Look-ups in named tables: a row name and a column name give one cell, copied from the table.

Rar.tsv
	Narot	Fepapi	Fubi	Lusezu	Rog
Tobedi	30.349	26.872	22.246	44.690	5.606
Livabu	13.559	7.615	47.628	64.258	54.002
Pap	36.194	39.586	30.880	32.300	27.284
Fab	30.183	44.700	78.035	42.547	37.085
Pip	12.292	44.848	54.322	36.303	44.583
Nonum	36.786	32.564	15.765	33.803	64.280
Sumig	51.845	55.304	42.373	31.921	5.094
Libanaz	21.839	63.786	34.342	63.941	57.946
Vel	20.328	12.684	42.685	47.352	43.720
Biri	29.325	19.994	58.007	34.239	27.459

Narot of Nonum is 36.786
Rog of Libanaz is 57.946
Narot of Sumig is 51.845
Rog of Pip is 44.583
Rog of Livabu is 54.002
Lusezu of Biri is 34.239

Pep
columns: Gil, Kiruv, Mevor
Nafabak: [41.54, -9.67, -3.07]
Nipedut: [-11.94, 3.28, -7.78]
Lekito: [-6.34, 59.62, 26.73]
Kir: [-5.85, -51.08, -39.32]
Nuz: [-36.63, 0.75, -13.99]
Laviba: [-22.50, -25.80, 23.67]
Guf: [-46.36, 64.24, 67.11]
Lamul: [11.07, -19.89, 5.40]

Lamul, Mevor => 5.40
Lamul, Kiruv => -19.89
Nuz, Gil => -36.63
Lekito, Gil => -6.34
Nipedut, Mevor => -7.78
Nipedut, Gil => -11.94
Nuz, Mevor => -13.99
Nafabak, Gil => 41.54
Kir, Mevor => -39.32
Kir, Gil => -5.85
Laviba, Gil => -22.50
Nipedut, Kiruv => 3.28
Lekito, Mevor => 26.73
Guf, Gil => -46.36
Lamul, Gil => 11.07
Guf, Kiruv => 64.24
Laviba, Kiruv => -25.80
Laviba, Mevor => 23.67
Which row has the largest Mevor? Guf

Zitiv.csv
,Mepotip,Lukema,Giziruk,Kan,Vipa,Tibo,Ven,Kov,Porev,Bog
Nagod,215,138,81,91,86,208,204,126,186,114
Pidiz,211,114,31,132,81,195,191,117,208,81
Fefab,198,130,103,127,38,172,204,98,185,81
Beg,170,112,68,150,106,236,202,88,218,110
Baniv,183,125,92,104,82,175,197,108,196,96
Vibese,183,134,136,103,75,142,139,121,183,71
Dunora,164,111,105,137,95,172,181,99,194,111
Kipa,196,147,100,132,79,179,179,120,189,96
Kevuso,210,162,118,147,98,187,240,163,208,137
Pudazi,166,98,129,133,98,180,119,123,173,104
Kikitan,198,134,149,167,126,162,153,102,191,116
Varas,203,145,79,174,54,183,155,133,160,128

Vibese, Kan -> 103
Baniv, Giziruk -> 92
Varas, Tibo -> 183
Kikitan, Vipa -> 126
Varas, Ven -> 155
Baniv, Ven -> 197
Dunora, Porev -> 194
Fefab, Giziruk -> 103
Kevuso, Tibo -> 187
Pudazi, Giziruk -> 129
Nagod, Kov -> 126
Varas, Bog -> 128
Kipa, Vipa -> 79

Des:
	Zasafa	Risotug	Pip	Zop
Rara	5171	-2392	-1244	-2614
Gami	2566	-1658	-1596	734
Solutiz	1598	-2837	-2169	-4000
Kuvo	1016	-1916	-3024	749
Sizevez	27	-1508	-3070	-4137
Kem	-855	-1225	-2949	-59
Fum	-1376	-425	-3181	-3897
Nulili	-2150	-1019	-2902	745
Rab	-2858	587	-2698	-3394
Fosipek	-3354	-501	-2174	157
Vul	-3842	170	-1808	-2997
Domomab	-5714	-909	-2044	-105

Risotug of Fosipek: -501
Pip of Vul: -1808
Pip of Rara: -1244
Zasafa of Fum: -1376
Pip of Rab: -2698
Pip of Domomab: -2044
Zasafa of Sizevez: 27
Risotug of Nulili: -1019
Which row has the largest Zasafa? Rara

Table Lezoza
|  | Mavotuk | Nolofuf |
|---|---|---|
| Bimiti | 92 | 172 |
| Pinil | 81 | 178 |
| Nen | 42 | 127 |
| Saziriz | 150 | 94 |
| Kefega | 134 | 28 |
| Zus | 115 | 98 |
| Naf | 65 | 146 |
| Mavamos | 181 | 71 |
| Nog | 92 | 92 |
| Foloreg | 64 | 131 |
| Ponagas | 214 | 86 |
| Ses | 141 | 63 |
| Posude | 231 | 105 |

What is the Nolofuf of Nen in Lezoza? 127
What is the Nolofuf of Nog in Lezoza? 92
What is the Mavotuk of Kefega in Lezoza? 134
What is the Nolofuf of Kefega in Lezoza? 28
What is the Mavotuk of Posude in Lezoza? 231
What is the Mavotuk of Zus in Lezoza? 115
What is the Mavotuk of Nen in Lezoza? 42
What is the Nolofuf of Zus in Lezoza? 98
What is the Mavotuk of Pinil in Lezoza? 81
What is the Mavotuk of Naf in Lezoza? 65
What is the Mavotuk of Saziriz in Lezoza? 150

Res:
	Pofupo	Dolod
Zedit	122	40
Lut	43	29
Vanaz	192	227
Dase	51	178

Dolod of Zedit: 40
Dolod of Lut: 29
Pofupo of Vanaz: 192
Dolod of Dase: 178
Pofupo of Lut: 43
Dolod of Vanaz: 227
Pofupo of Dase: 51
Pofupo of Zedit: 122
Row with the largest Dolod: Vanaz

Tusunor =
	Rapunoz	Bub	Daneros	Topupon	Mir	Tas	Bal	Vobinin	Soz
Tun	458	755	365	45	236	369	282	565	490
Nat	343	86	438	675	589	442	556	230	323
Bidubag	422	470	362	410	344	372	443	364	425
Bubufa	314	37	452	687	618	455	525	243	296
Ninug	330	65	454	653	627	465	548	244	307
Kufo	458	705	343	182	221	350	338	493	484
Mapekev	311	28	447	723	606	450	532	231	297
Poseluf	447	730	350	97	208	342	258	548	479
Kibi	297	16	438	774	566	428	505	230	292

Mir of Nat is 589
Bub of Ninug is 65
Bal of Bidubag is 443
Soz of Bubufa is 296
Mir of Bubufa is 618
Rapunoz of Bidubag is 422
Bal of Mapekev is 532
Soz of Mapekev is 297
Soz of Ninug is 307

Table Ded
fields: Ditake, Kon, Vis
Bolal: [34173, 21441, 38805]
Bosorad: [95833, 41471, 33443]
Sato: [26216, 39953, 31260]
Zalibo: [28954, 31832, 36200]
Dodopi: [36599, 34261, 45552]
Luf: [20752, 34537, 42705]
Nisiruv: [27549, 33982, 47305]
Vasitu: [40141, 32385, 31053]
Vesod: [16326, 38037, 43376]

Bosorad, Kon => 41471
Zalibo, Kon => 31832
Luf, Ditake => 20752
Dodopi, Ditake => 36599
Bolal, Vis => 38805
Vasitu, Kon => 32385

Nilores =
|  | San | Saromi | Tak | Rifaz | Feve | Kunor | Fid | Nuf | Mar | Kodo |
|---|---|---|---|---|---|---|---|---|---|---|
| Rebog | 5376 | 5968 | 2531 | 3830 | 217 | 6694 | 7261 | 5974 | 3593 | 4583 |
| Levud | 5521 | 375 | 7171 | 6378 | 4007 | 3229 | 3862 | 5960 | 2565 | 3915 |
| Pob | 5484 | 8210 | 2135 | 1121 | 2530 | 5691 | 4627 | 4020 | 5317 | 4463 |
| Dogiba | 5716 | 528 | 6258 | 6593 | 2444 | 4348 | 5797 | 6078 | 2247 | 4103 |

San of Levud = 5521
Fid of Dogiba = 5797
Mar of Levud = 2565
Kodo of Rebog = 4583
Mar of Pob = 5317
Kodo of Levud = 3915
Feve of Dogiba = 2444
Nuf of Pob = 4020
Feve of Pob = 2530
Saromi of Levud = 375
Fid of Levud = 3862
Kodo of Dogiba = 4103
Fid of Rebog = 7261
Fid of Pob = 4627
Nuf of Rebog = 5974
Tak of Dogiba = 6258
Tak of Rebog = 2531
Kunor of Dogiba = 4348

Vav
|  | Sanogu | Dap | Vidunu | Reki | Bog | Vit | Pemavi | Kam |
|---|---|---|---|---|---|---|---|---|
| Vik | 0.61 | 0.61 | 0.55 | 0.52 | 0.54 | 0.52 | 0.54 | 0.53 |
| Lud | 0.37 | 0.53 | 0.57 | 0.50 | 0.40 | 0.35 | 0.54 | 0.55 |
| Nazo | 0.59 | 0.43 | 0.43 | 0.46 | 0.55 | 0.46 | 0.46 | 0.50 |
| Mesigum | 0.15 | 0.54 | 0.54 | 0.58 | 0.60 | 0.56 | 0.49 | 0.45 |
| Sovatu | 0.24 | 0.36 | 0.43 | 0.56 | 0.51 | 0.55 | 0.48 | 0.50 |
| Musiz | 0.53 | 0.31 | 0.59 | 0.50 | 0.56 | 0.46 | 0.46 | 0.45 |
| San | 0.80 | 0.53 | 0.43 | 0.45 | 0.48 | 0.41 | 0.51 | 0.48 |
| Vurap | 0.45 | 0.63 | 0.51 | 0.46 | 0.48 | 0.42 | 0.57 | 0.54 |
| Tapavu | 0.35 | 0.33 | 0.51 | 0.58 | 0.47 | 0.64 | 0.68 | 0.47 |
| Zul | 0.35 | 0.53 | 0.44 | 0.40 | 0.55 | 0.54 | 0.42 | 0.52 |

Musiz, Bog: 0.56
Mesigum, Reki: 0.58
Sovatu, Vit: 0.55
Mesigum, Dap: 0.54
Nazo, Vit: 0.46
San, Sanogu: 0.80
Musiz, Vit: 0.46
Vurap, Vidunu: 0.51
Sovatu, Sanogu: 0.24
Lud, Reki: 0.50
Vurap, Vit: 0.42
Lud, Bog: 0.40
Tapavu, Pemavi: 0.68
Vik, Dap: 0.61
Lud, Dap: 0.53
Lud, Vidunu: 0.57
Nazo, Dap: 0.43
Vik, Sanogu: 0.61
Lud, Kam: 0.55
Vurap, Pemavi: 0.57

